Each row of numbers belongs to one of the objects below and depends on some of the facts about them. Some rows are named. Which object is each other row?

Facts:
[fava teder brasur dutas deskam fisir nalok dratis drazus pustimul difol bekir fulek griplin gafovil grulupos fladru] γ f
[rubuk klazom kledrom voto flukle videk vudem pobradron gogopim sastom luzan klamuve vatren zamun ziklan laklol skape dotri bretrir] γ c
[giflozen kabo flelavum klekel vuplin drovil plorir klodrifus didil buflevir braskur vokun tretis botriflu dimel lugro bitreflen guples mesalel voklol kuflak rinizes sugufon drilo zedriro skinar gaskas bopom kudron zuflapar] γ a
[sumodus tosobrik dopan kizini kleba dribrur brosazan stemem treska kudram zetok bredamol pigosta regragra lilal zigim boflek gremik bagun klurel gresan] γ b
[vabrune zodran skorik teven rukoflus kligrak tudu baplak trubrur tibrul lezan flikam somis] γ e
[zesku folom skudan pipla fliklem zoklis pludrune skarak britul fleves flisko gribrer miven] γ d
μ 420 <- fava zodran tosobrik dopan skudan didil vudem stemem luzan klamuve dratis vokun vatren tretis pustimul kudram zetok bitreflen zoklis mesalel regragra drilo gafovil bagun fladru bretrir gribrer
μ 643 <- teder klekel vuplin plorir dribrur pipla tudu trubrur skape pigosta fulek zedriro britul flisko
μ 876 <- rubuk giflozen sumodus vabrune brasur kabo flelavum rukoflus bekir fliklem dimel tibrul kuflak lezan zigim pludrune grulupos kudron
μ 73 <- klazom zesku fisir buflevir kligrak treska zamun bredamol baplak guples griplin flikam fleves bopom zuflapar dotri klurel
μ 948 <- kledrom voto drovil flukle kleba nalok laklol rinizes lilal skinar miven
μ 627 <- dutas teven folom deskam kizini klodrifus brosazan braskur drazus lugro skarak gremik gresan
μ 830 <- skorik videk pobradron gogopim sastom botriflu difol ziklan voklol sugufon boflek gaskas somis
fava ξ [zedriro vatren]
teder ξ [kledrom fladru]
dranuk ξ [lilal kledrom]
brasur ξ [pustimul]
mutura ξ [buflevir dimel]
klekel ξ [pigosta britul]
vuplin ξ [bagun]
gretim ξ [boflek]
drovil ξ [kudron kabo]
plorir ξ [pustimul]
kizini ξ [drilo boflek kligrak ziklan]
skudan ξ [zagro dribrur mesalel]
gimu ξ [baplak pipla]
rukoflus ξ [stoplun voto dopan]
sastom ξ [braskur]
drazus ξ [regragra klazom bitreflen]
vokun ξ [zedriro gogopim]
tretis ξ [lilal druresu]
kudram ξ [skape dratis]
fliklem ξ [botriflu tudu mesalel]
dokaplos ξ [drilo]
galus ξ [difol]
lugro ξ [rubuk driruk]
pledri ξ [grulupos nalok]
zoklis ξ [sumodus kledrom]
laklol ξ [dribrur klamuve]
guples ξ [zagro giflozen griplin]
tibrul ξ [zetok]
voklol ξ [flelavum]
mubol ξ [skorik bredamol]
rinizes ξ [lezan roge]
fulek ξ [gremik]
zigim ξ [bagun zedriro]
pludrune ξ [fladru]
flikam ξ [bekir fladru]
skinar ξ [buflevir]
mokur ξ [miven skorik]
skarak ξ [druresu dribrur kabo]
fleves ξ [fisir]
veklum ξ [treska]
bopom ξ [rubuk mesalel]
mekem ξ [trubrur pipla bredamol zamun]
zuflapar ξ [roge]
dotri ξ [dutas brosazan]
bretrir ξ [trubrur fisir ziklan]
klurel ξ [bekir didil]

Some rows with their names:
bopom: [  5.7   8.5   0.0   6.5   3.1 -25.5 -37.2   8.4  -1.3  15.3  17.0  10.6
   0.2 -16.3  27.3   2.2  16.0  -0.1  -4.0  -8.5 -12.0  31.4  12.0   6.0
 -12.5  14.4   3.4 -29.7  -5.6  -7.6  20.3 -11.5   7.2  15.5 -27.2 -14.8
 -13.8]
fliklem: [ -5.5   3.0 -11.0 -10.3 -11.1 -16.1 -28.3   2.0   8.4  11.5   2.7   6.3
  -2.2 -18.9  26.4  -2.7   6.8  13.5  -3.3  -2.6 -10.1   9.3  -1.9  21.5
 -22.5  14.3  -0.5 -31.8 -15.3 -12.9   0.5  -6.4   9.2   4.3 -21.1 -25.6
  10.5]
botriflu: [-23.6  -2.6  -1.4 -11.7  -4.1   4.5 -13.2   5.5  -4.0  -6.7   1.9   5.5
  -4.4   2.5  -6.8  -8.9   4.4   6.0   7.4   8.2  -1.4   3.3 -11.7   6.2
   5.0  -3.7  -9.9  -3.4  -2.9   1.9  -2.3  -5.0   1.1   0.8   6.3  -8.2
  10.3]
bekir: [-15.1  -7.5   8.2 -31.5 -11.1  12.0  -4.7 -15.4  16.1  -7.5  -6.4  -0.8
  -0.9   8.0  -2.7  -8.2  -2.0   4.9   7.3   8.9 -24.0  -2.8 -14.1   1.0
  -8.2 -15.9  12.0   1.2 -13.8  21.7 -11.8  -4.2   8.2  -2.8   9.0 -24.5
  17.6]
driruk: [-11.9  -4.5   8.9  -3.3   4.3   6.3 -11.1   2.5   0.6  -2.0   5.7   3.3
  -3.7  10.1  -7.5  -4.4  -1.5   4.1   1.9   1.5  -6.7   9.7  -3.5   2.8
   3.5  -3.5 -11.1  -1.9   2.0   4.0   1.5  -0.3  -3.0   1.5   5.4  -8.4
   1.4]
pipla: [  1.6  -7.3 -15.8  -2.2  -1.2   9.4   8.0  -8.4 -11.4  -6.3   2.6  -2.5
   0.7   8.1 -11.7   4.6 -11.1   9.1  -1.2 -14.3  17.1  -6.6   4.8   2.4
  23.4   1.0  -3.6  12.2   3.2  -7.2   0.9   3.4   1.6   8.4   9.4  17.6
   7.9]
fava: [ 16.7  31.5   4.7  39.5   8.4   2.1  40.6  -4.1  -8.7  18.5 -27.4 -13.3
  -5.8 -14.5   8.5  11.6 -12.7 -10.7  -2.4  18.3  -3.3   5.1 -20.5   8.0
  -8.3  15.4  35.8  -1.7  -5.2 -26.9  -8.0  -3.0   5.7 -28.6  -9.6  26.9
  -1.5]
skinar: [ 26.5   9.3  -6.0   7.2   7.4 -24.9   8.7   6.8 -12.3   9.0   6.7   1.5
  -0.5 -23.8  17.3   1.4  11.0  -3.1  -2.6   4.4   4.5  -4.3  11.8 -10.9
  -1.2  13.0   8.6   1.0  10.1  -7.3   9.6   0.1   1.7   1.8  -7.2  10.5
 -20.1]
voto: [  3.4  -2.1  13.2   1.0  10.9   3.9  -2.9   5.8 -13.5   4.3   2.5  -9.2
 -15.4  13.0  -6.2  -9.6 -15.3  10.1  -8.3   3.1   8.3  -1.3  14.3  -2.3
  10.0   4.1  -9.0  11.7  17.0   3.1   6.8  17.1  -5.0   4.2  15.2   4.4
 -18.7]
klazom: [-12.0 -10.8  24.2 -11.7  12.0  11.5 -14.2  -4.7   8.4  12.1   5.4  -4.9
  -9.4  22.4   7.1  -2.9 -11.6   7.1  -5.8   0.1 -17.8  14.2  11.6   0.9
  -1.9  -5.5 -15.7  -9.9   9.5  12.2   1.0   7.5 -13.8  11.9  12.3 -10.1
  -9.6]
drovil: [ 21.2  12.5  -6.4  11.4   6.0 -25.5  -5.9  11.4 -17.1   7.5   8.5   2.6
  -4.2 -21.1  14.3  -2.8   9.4  -0.5  -3.0   1.2   7.7   4.9  11.6  -5.8
   0.5  15.7  12.1  -0.7   6.7  -8.8  16.9  -0.7   9.1   3.9 -13.9   4.9
 -20.9]
dutas: [  1.7  -6.1   3.2  21.9  -6.1  18.2   4.6  -3.9   2.1 -16.5   3.6  -4.2
   8.7   9.8 -23.8   9.4  -0.8  -8.5  -2.0 -12.8   7.5   5.6   0.8  -0.4
  12.6  -8.4  -3.3  13.3  -7.7  -2.3  -0.9  -1.5  -0.8  -1.2   0.1  11.6
   8.8]
bretrir: [ 19.6  -0.5  -7.5  17.4  -0.6 -15.3  19.2  11.7  -2.7   5.2  -7.5  -3.5
  -0.6 -22.0  16.9  -0.4   1.5   1.5 -13.2  -5.4  18.0 -25.5  21.5  -0.5
 -11.7  10.0 -10.2  -2.4   9.4 -17.7  -3.6  15.3 -14.2  -3.9 -10.0   8.1
 -12.6]
trubrur: [  1.4  -7.2 -17.7  -2.2  -0.9   7.0   9.5  -9.8 -13.8  -8.5   2.9   0.8
   6.0   6.2 -14.2   3.3  -7.0   5.6   1.6 -12.6  17.6  -3.5   3.2   0.2
  23.3   1.8  -3.7  13.9   4.4  -5.3  -1.4   0.5  -0.7  11.7  11.0  17.5
  10.1]
galus: [  8.6   2.9  -2.9   0.3   2.2 -14.7   5.5   0.5   4.8  10.2  -1.6   5.0
   1.4 -14.0  20.1   0.5   5.5  -0.3  -2.6  -1.5  -7.9  -1.3   5.7   0.8
 -12.3   4.2   3.9 -13.5   0.4  -5.4   0.8  -1.5  -4.1  -0.4 -13.0  -6.3
  -4.2]
treska: [ -0.2  -1.9  16.4 -12.9   7.1   6.1 -18.1  -9.8  12.4   5.9  14.7   0.8
   4.5  17.4  -4.5   9.6   2.8  -6.4   4.7   7.6 -20.1  19.6  -8.7  -8.0
  -0.7  -0.7  -5.6  -3.5   2.2  17.8   1.6  -7.4  -0.4   8.1  12.3  -3.2
  -0.8]
veklum: [  7.9   3.5  -3.2   0.1   2.6 -14.6   5.5   1.0   5.3  10.2  -1.5   4.7
   0.8 -14.7  19.6   0.8   5.1  -0.8  -2.7  -1.1  -8.3  -2.0   5.5   0.5
 -12.6   3.8   3.4 -13.3  -0.1  -5.3   0.5  -1.5  -3.7  -0.3 -13.0  -6.8
  -4.4]

Rows to name:
No name comes twice in this set of rows, the named rows included.
[-26.3  -0.7   8.5  -8.1   4.4  16.8   5.7  -0.3  -1.1   9.2 -15.8  -6.4
 -15.8  14.0   2.7  -8.7 -19.7  13.3  -1.0   9.7  -3.7  -2.8  -8.3  14.7
  -2.1  -2.2  -8.0  -8.0   3.1  -3.3 -11.7   8.0  -8.5  -5.5  12.9  -3.1
   6.9] : gogopim
[ 21.9  -3.1   6.1  -8.2   5.5 -14.9  -2.6 -10.3  16.5  18.5   9.5   0.7
   5.4 -11.6  28.4  12.5   6.0  -1.5  -7.1   0.4 -21.9   4.1  11.8  -4.4
 -17.5   7.4  -0.9 -19.2   1.5   0.6   0.6  -2.9  -7.5   8.5  -7.2  -4.7
  -7.8] : fleves
[ 22.4   2.1 -26.3   6.8  -6.0 -10.9  17.3 -12.6 -12.2  -0.5  -2.9   0.2
   7.5 -19.7   9.1   8.6  -0.1   3.5  -3.4 -15.9  13.4  -6.7   9.9   2.6
  10.6   9.2  20.4   3.7  -5.6 -16.4   3.2  -4.4   9.9   8.1 -10.9  16.5
   6.3] : fulek
[-10.0  -8.8 -11.8  -2.1   1.9  12.1   7.7  -3.5 -15.5  -1.4  -5.8  -4.2
  -8.1  14.3  -4.9  -4.6 -20.0  14.2  -5.5 -18.5  21.6  -7.8  14.8   6.8
  22.5  -3.3  -7.1   8.8   7.9  -6.6   2.3  11.3  -5.6  12.6   8.8  13.4
   0.3] : skape
[  4.5   0.8  13.7 -12.6   5.6   1.0   2.9   3.8  -7.6  -0.9 -13.5 -10.6
 -18.6  19.9  -2.4 -20.2 -21.0   3.4  -5.7  -9.4   6.5 -14.4  21.5 -13.9
   3.7 -17.1  29.1  26.4   9.3  28.7  15.6  21.4  11.2   0.1   2.4 -14.6
 -29.3] : kledrom
[ -9.7   5.5  11.7  20.2   7.6  16.1  14.0   9.9 -10.3   2.1 -15.3 -11.6
 -14.5  13.4 -11.1  -6.7 -19.0   3.0  -6.2   5.3  13.4  -4.7   0.3   6.8
   4.7  -1.1  -6.0   8.8   9.8  -8.1  -3.0  15.6  -8.3 -12.2   8.2  11.1
  -8.6] : vatren
[-20.2  -3.6   1.5 -30.8  -7.2   8.6 -14.5  -8.7  15.6  -3.0  -0.9   3.9
   2.4  11.5  -3.9  -3.0   1.3   2.0  11.1  11.7 -16.4   0.6 -20.8   2.4
  -8.5  -7.9   0.5  -5.3  -9.6  17.5 -10.9  -7.8   5.7  -2.1  10.0 -18.0
  17.5] : sumodus
[ 13.5   0.1   9.9   0.6   7.3   3.4  -3.7   0.7  -9.8  -0.1  10.3  -6.9
  -7.5   8.5 -13.0  -2.2  -6.8   5.7  -3.2   6.3   3.7   2.2   2.8  -6.0
  12.2   7.4  -5.1  15.3  11.3   4.8   6.9   9.1   3.3   1.1  15.1   6.8
 -11.0] : miven
[-10.1  -5.5  -1.8 -13.8  -4.4   5.1  -2.9  -3.6   1.9  -5.1  -0.3   2.7
   1.4   1.5  -7.5  -3.9   0.7   5.7   3.9   9.7  -3.3  -3.3 -11.0   4.9
  -0.8   1.2 -11.1  -1.4  -0.9   2.0 -11.6  -0.6  -2.6   0.3  12.5  -6.1
  15.3] : skorik
[ 11.0   2.4  10.4  -6.7 -11.3   8.3  19.2  -2.4   4.5 -23.9 -23.7 -10.4
  -4.0  13.7 -22.3 -15.5  -9.4 -14.3   2.1 -10.3   4.2 -26.6   4.4 -22.1
  -0.9 -33.8  52.3  44.4 -11.5  38.4   8.2  11.6  25.1 -17.1  -4.9 -15.9
 -12.7] : fladru
[ 19.0  16.0 -16.4  37.1  -9.6 -25.3 -32.1  25.1 -17.3  -0.9   7.7   2.0
  -3.0 -26.8   5.8  -3.7   9.5   6.4 -11.8 -17.9  26.9  12.6  12.1  18.7
  -9.4  26.0   3.6 -11.6 -10.5 -29.5  24.3   4.6  21.2   0.2 -37.2  -7.8
 -10.5] : skudan
[ 13.4   5.7   5.2   0.1   6.6   0.0  -6.9   0.6 -10.0  -2.1  11.1  -4.1
  -0.8   8.7 -17.2   1.2  -0.5  -2.4   3.0  10.3   5.5   6.4  -6.3 -10.7
  11.9   8.0   1.4  18.0   9.8   8.7   7.9   2.4   9.1   0.2  15.4   9.6
  -9.7] : kleba
[ -3.2  -4.9   1.8  19.0  -2.3  17.8   3.8   0.9   3.9 -11.0   0.2  -4.7
   4.8  15.6 -18.9   8.3  -5.8  -6.4  -3.3 -16.0  12.1   1.0   3.5   0.8
  10.0  -9.7  -8.7   9.9  -3.6  -2.2   1.1   2.7  -3.5  -2.7  -1.7  11.4
   2.4] : folom
[ -7.2  -6.8   7.3  -5.3   3.7   3.9  -3.1  -0.4   4.1  -0.1   6.4   2.7
  -1.2   6.0  -4.2  -1.9   0.3   2.9   1.8   3.8  -8.0   4.0  -1.8   0.0
   2.5  -2.2 -14.9  -2.5   4.8   3.5  -2.3   0.3  -8.7   1.4   7.6  -4.8
   2.1] : roge
[ -7.0  -7.3  17.3 -11.1  10.6   3.1 -12.9  -4.4   7.9   6.0  15.0   3.5
   0.7  10.2   3.8   3.5   7.3  -3.5   3.4   7.4 -20.7  17.0   1.5  -8.6
   2.2  -5.3 -13.1  -8.4   6.0  12.9   2.0  -7.8 -10.1  10.1  10.4  -3.1
  -5.5] : buflevir

The same objects again, as new rows of numbers:
Some objects and their rows:
didil: [  4.9  -1.1   7.3  34.8   3.4  -8.7   2.6  -5.3  -5.9 -16.1 -11.8   3.0
  -3.7  15.0]
boflek: [ -7.8  -5.0   6.7  25.4  -0.9  -7.0  -0.9 -11.4  -5.3   2.1   2.0   2.2
  -1.9   4.6]
trubrur: [ -3.4  -4.8  -0.5  -4.9   4.4  -1.7 -20.9   5.6  -6.6  -2.8 -12.4  -0.8
 -33.9 -16.2]
mekem: [ 0.6 22.7 -1.5 21.3  0.9 16.6  4.5 11.1 14.7 -5.3  2.9 -6.0  1.5 16.5]
gresan: [-1.0  1.6 -0.9 -9.7 -2.2 -1.9 -0.6 -4.7  5.7 10.3  6.7  0.6  6.8 -2.2]
teven: [ -3.6  -6.7  -2.6 -27.3   2.2  -3.2  -0.9   4.0  -0.7   9.0  -7.3  -4.8
   7.7  -4.8]
brasur: [ -1.5   2.1 -22.1 -44.7  -1.4  20.3  -8.4   1.9  10.2   4.5  22.3  -2.5
 -13.6   0.0]
zuflapar: [  6.0 -14.8 -10.7  11.7   1.2   5.5   8.6   5.1  14.4  -7.2  -0.4 -15.3
  13.4  -2.8]
roge: [  0.1   2.5   6.8  35.6   0.1  -1.8 -18.6  -3.3  -9.6  -7.6  -1.0  -5.6
  -7.9  25.3]
ziklan: [-16.0   5.4   3.5  -1.2   1.0  -9.1   0.9  -6.3 -17.2   3.5   1.1  -3.5
  18.7  -4.9]
dutas: [ -6.5  -5.0  -2.8  -8.9  -2.2  -2.1 -13.8 -17.3 -16.2   5.3   2.4  -0.5
  -6.2   3.8]
klodrifus: [  3.4 -11.0  -3.0   8.7  -1.7  -3.4   0.8   1.5   3.1   0.7  -6.2  -0.5
   6.4  11.6]
kudron: [  3.8 -25.7  -0.6  12.9  -8.9  -5.1 -22.9   4.7  -7.5   7.0   0.4   3.1
 -14.3  13.3]
deskam: [ -3.8   1.3  -1.1 -11.7  -2.8   2.0  -0.3  -5.9   1.2  11.0   3.4   1.6
  10.9  -5.3]
drazus: [ -4.6  11.9  -4.9 -16.2  -2.2  14.9  12.5   3.1  13.3  13.0   6.1   6.6
   6.1 -10.1]
sugufon: [ 3.3 -7.4  0.8 17.9  0.0  1.4  7.3  0.6  0.8 -1.4 -3.4  1.0  5.5 13.7]
braskur: [ 14.2 -21.7  -4.2 -11.1  -2.6 -19.4 -19.1 -16.8 -13.3   2.7   0.5  -1.6
  -2.6  28.2]

Name these rows:
No name comes twice in this set of rows, the named rows included.
[ 11.3 -45.1  -4.6   9.1  -7.0 -17.3 -44.4  -6.5 -11.6  -3.4   3.0 -14.0
  -8.5  18.1] : flelavum
[  2.3  12.6 -10.0 -60.3   4.3 -14.7   9.8 -11.9  -4.6   9.5  22.9  -6.2
  36.3   1.6] : sastom
[  5.2 -21.5  -5.9  -8.1  -5.8   3.5 -15.3   9.6   3.0   5.5   1.6  -0.8
 -15.6  12.2] : kuflak
[-15.8  -4.1   0.6  -8.0  -0.8  -8.0   3.2  -5.3 -16.0   7.3  -5.4  -5.0
  17.3 -15.4] : zamun
[ -2.6 -29.5  -1.5 -20.6  -3.6  -7.5 -35.8   3.3 -12.0   4.8  -7.3  -9.4
 -13.9   2.2] : lezan
[  1.0  -8.4   5.1  25.8  -1.4  -6.4  -4.9  -7.0  -7.0  -1.3 -11.6   1.4
  -2.5  17.5] : botriflu
[-11.5  -9.4  -0.5 -30.5  -5.2 -15.5 -21.5   0.9 -17.7  17.3   8.3  -0.9
   0.6  -9.7] : rubuk
[ 11.2  26.5   0.1 -29.5   5.4  -5.2  20.9 -13.9  12.7   0.3  18.1  16.5
  11.9  15.7] : kudram
[ -4.8 -10.3   7.8  10.1  -5.5  -4.8  -1.8  -1.9   0.4  17.6  -4.6  10.6
   1.2   0.9] : gremik
[ 13.1 -11.5  -9.0  20.3   4.5   3.4   4.2   7.3  11.7 -30.9  -0.1 -10.5
 -11.6 -14.2] : rinizes
[ -2.7  11.0  -8.0 -22.1   5.3   3.7  14.8   7.5   1.9 -14.7   9.4  -2.7
   6.1 -35.4] : laklol
[ 6.1 -4.4 -5.3  5.1 -1.1  6.1  8.3  8.5 13.9 -1.2 -0.3 -4.3 10.0  5.4] : lugro
[ -7.2   5.6 -14.1 -32.5   3.1  -1.2  14.0  -3.9  -2.6   5.9  10.9 -10.6
  30.7 -12.7] : dotri
[  8.1  11.9 -24.0 -10.5   6.9  10.6  -2.8   8.0  13.0 -19.2  13.6  -2.8
 -32.7  -5.2] : plorir
[  6.0 -19.8 -13.0 -56.5  -3.1  -2.2 -22.5   5.9   3.0   9.8  10.8 -11.0
  -3.6   2.7] : rukoflus

